[[130 125 135 122 138 114 129 129 124 124 129 107 112 135]
 [132 135 142 129 156 126 131 130 137 139 143 132 130 116]
 [127 127 130 122 128 135 126 130 128 119 129 118 121 127]
 [128 123 126 124 123 127 123 127 128 121 125 116 117 128]
 [125 128 125 128 129 129 127 123 128 130 127 125 133 126]
 [130 131 130 124 125 130 126 130 121 129 132 129 128 127]]
->
[[135 130 125 135 122 138 114 129 129 124 124 129 107 112]
 [116 132 135 142 129 156 126 131 130 137 139 143 132 130]
 [127 127 127 130 122 128 135 126 130 128 119 129 118 121]
 [128 128 123 126 124 123 127 123 127 128 121 125 116 117]
 [126 125 128 125 128 129 129 127 123 128 130 127 125 133]
 [127 130 131 130 124 125 130 126 130 121 129 132 129 128]]

[[134 138 123 138 120 128 146 136 127 129 124 120]
 [126 127 128 127 128 124 129 135 128 127 128 128]
 [126 124 130 130 128 128 125 134 128 127 128 127]
 [130 128 130 125 126 131 129 135 124 119 126 125]
 [119 116 125 105 124 152 110 118 149 146 128 106]
 [136 128 129 129 122 133 128 138 126 134 125 128]
 [131 135 128 132 127 130 130 136 130 137 117 131]]
->
[[120 134 138 123 138 120 128 146 136 127 129 124]
 [128 126 127 128 127 128 124 129 135 128 127 128]
 [127 126 124 130 130 128 128 125 134 128 127 128]
 [125 130 128 130 125 126 131 129 135 124 119 126]
 [106 119 116 125 105 124 152 110 118 149 146 128]
 [128 136 128 129 129 122 133 128 138 126 134 125]
 [131 131 135 128 132 127 130 130 136 130 137 117]]

[[133 124 120]
 [104 122 127]
 [123 120 113]
 [124 117 143]]
->
[[120 133 124]
 [127 104 122]
 [113 123 120]
 [143 124 117]]

[[131 123 136 127 130 134 130 124 143]
 [130 121 135 131 126 134 128 130 142]
 [138 127 127 139 128 139 132 127 136]
 [134 126 130 129 126 133 130 127 145]
 [138 117 135 130 128 133 137 127 145]
 [132 124 122 133 125 128 128 126 135]
 [136 126 131 132 126 113 128 132 136]
 [137 120 123 151 137 131 136 128 137]
 [144 117 126 119 136 132 132 121 136]
 [138 131 129 133 118 135 118 127 149]]
->
[[143 131 123 136 127 130 134 130 124]
 [142 130 121 135 131 126 134 128 130]
 [136 138 127 127 139 128 139 132 127]
 [145 134 126 130 129 126 133 130 127]
 [145 138 117 135 130 128 133 137 127]
 [135 132 124 122 133 125 128 128 126]
 [136 136 126 131 132 126 113 128 132]
 [137 137 120 123 151 137 131 136 128]
 [136 144 117 126 119 136 132 132 121]
 [149 138 131 129 133 118 135 118 127]]

[[133 147 127 126 120 118 151 138 131 127 143 127]
 [133 126 144 118 132 122 106 149 129 130 121 121]
 [132 121 128 146 131 133 111 139 125 130 126 124]]
->
[[127 133 147 127 126 120 118 151 138 131 127 143]
 [121 133 126 144 118 132 122 106 149 129 130 121]
 [124 132 121 128 146 131 133 111 139 125 130 126]]

[[132 141 115 117 136 117 121]
 [112 116 127 120 121 132 115]
 [137 119 146 135 107 140 140]
 [129 122 130 132 129 128 137]
 [134 147 132 102 142 132 150]
 [116 124 127 133 127 124 116]
 [135 148 122 122 140 124 132]
 [143 114 140 156 112 126 151]
 [118 131 143 134 140 142 131]]
->
[[121 132 141 115 117 136 117]
 [115 112 116 127 120 121 132]
 [140 137 119 146 135 107 140]
 [137 129 122 130 132 129 128]
 [150 134 147 132 102 142 132]
 [116 116 124 127 133 127 124]
 [132 135 148 122 122 140 124]
 [151 143 114 140 156 112 126]
 [131 118 131 143 134 140 142]]

[[131 132 105 127 108 116 148 135 131 126 136]
 [131 146 126 108 125 154 118 111 140 122 125]
 [124 144 123 125 107 145 139 125 146 128 129]
 [128 116 130 135 107 130 141 125 130 132 134]
 [131 128 122 141 114 148 128 112 122 123 113]]
->
[[136 131 132 105 127 108 116 148 135 131 126]
 [125 131 146 126 108 125 154 118 111 140 122]
 [129 124 144 123 125 107 145 139 125 146 128]
 [134 128 116 130 135 107 130 141 125 130 132]
 [113 131 128 122 141 114 148 128 112 122 123]]

[[131 129 123 131 136 125]
 [130 126 115 130 138 130]
 [137 131 129 121 126 128]
 [128 131 116 126 126 128]
 [129 133 152 128 141 135]
 [126 120 130 122 139 123]
 [126 128 122 133 138 124]
 [128 129 121 131 121 129]]
->
[[125 131 129 123 131 136]
 [130 130 126 115 130 138]
 [128 137 131 129 121 126]
 [128 128 131 116 126 126]
 [135 129 133 152 128 141]
 [123 126 120 130 122 139]
 [124 126 128 122 133 138]
 [129 128 129 121 131 121]]
---
[[129 127 103 110]
 [128 102 109 127]
 [154 124 128 127]
 [127 126 101 113]]
->
[[129 127]
 [128 102]
 [154 124]]

[[103 119 124 121]
 [126 140 121 141]
 [140 116 134 113]
 [126 143 122 146]
 [104 119 125 121]]
->
[[103 119]
 [126 140]
 [140 116]]

[[142 110 103]
 [125 132 138]
 [120 134 139]
 [112 105 117]]
->
[[142 110]
 [125 132]
 [120 134]]

[[121 123 128]
 [131 119 106]
 [141 132 156]]
->
[[121 123]
 [131 119]
 [141 132]]

[[124 126 118 121 120]
 [134 135 111 151 123]
 [122 123 145 143 125]
 [134 154 130 145 126]
 [126 141 128 129 154]]
->
[[124 126]
 [134 135]
 [122 123]]

[[128 149 122 117]
 [126 136 138 121]
 [ 99 117 125 103]]
->
[[128 149]
 [126 136]
 [ 99 117]]
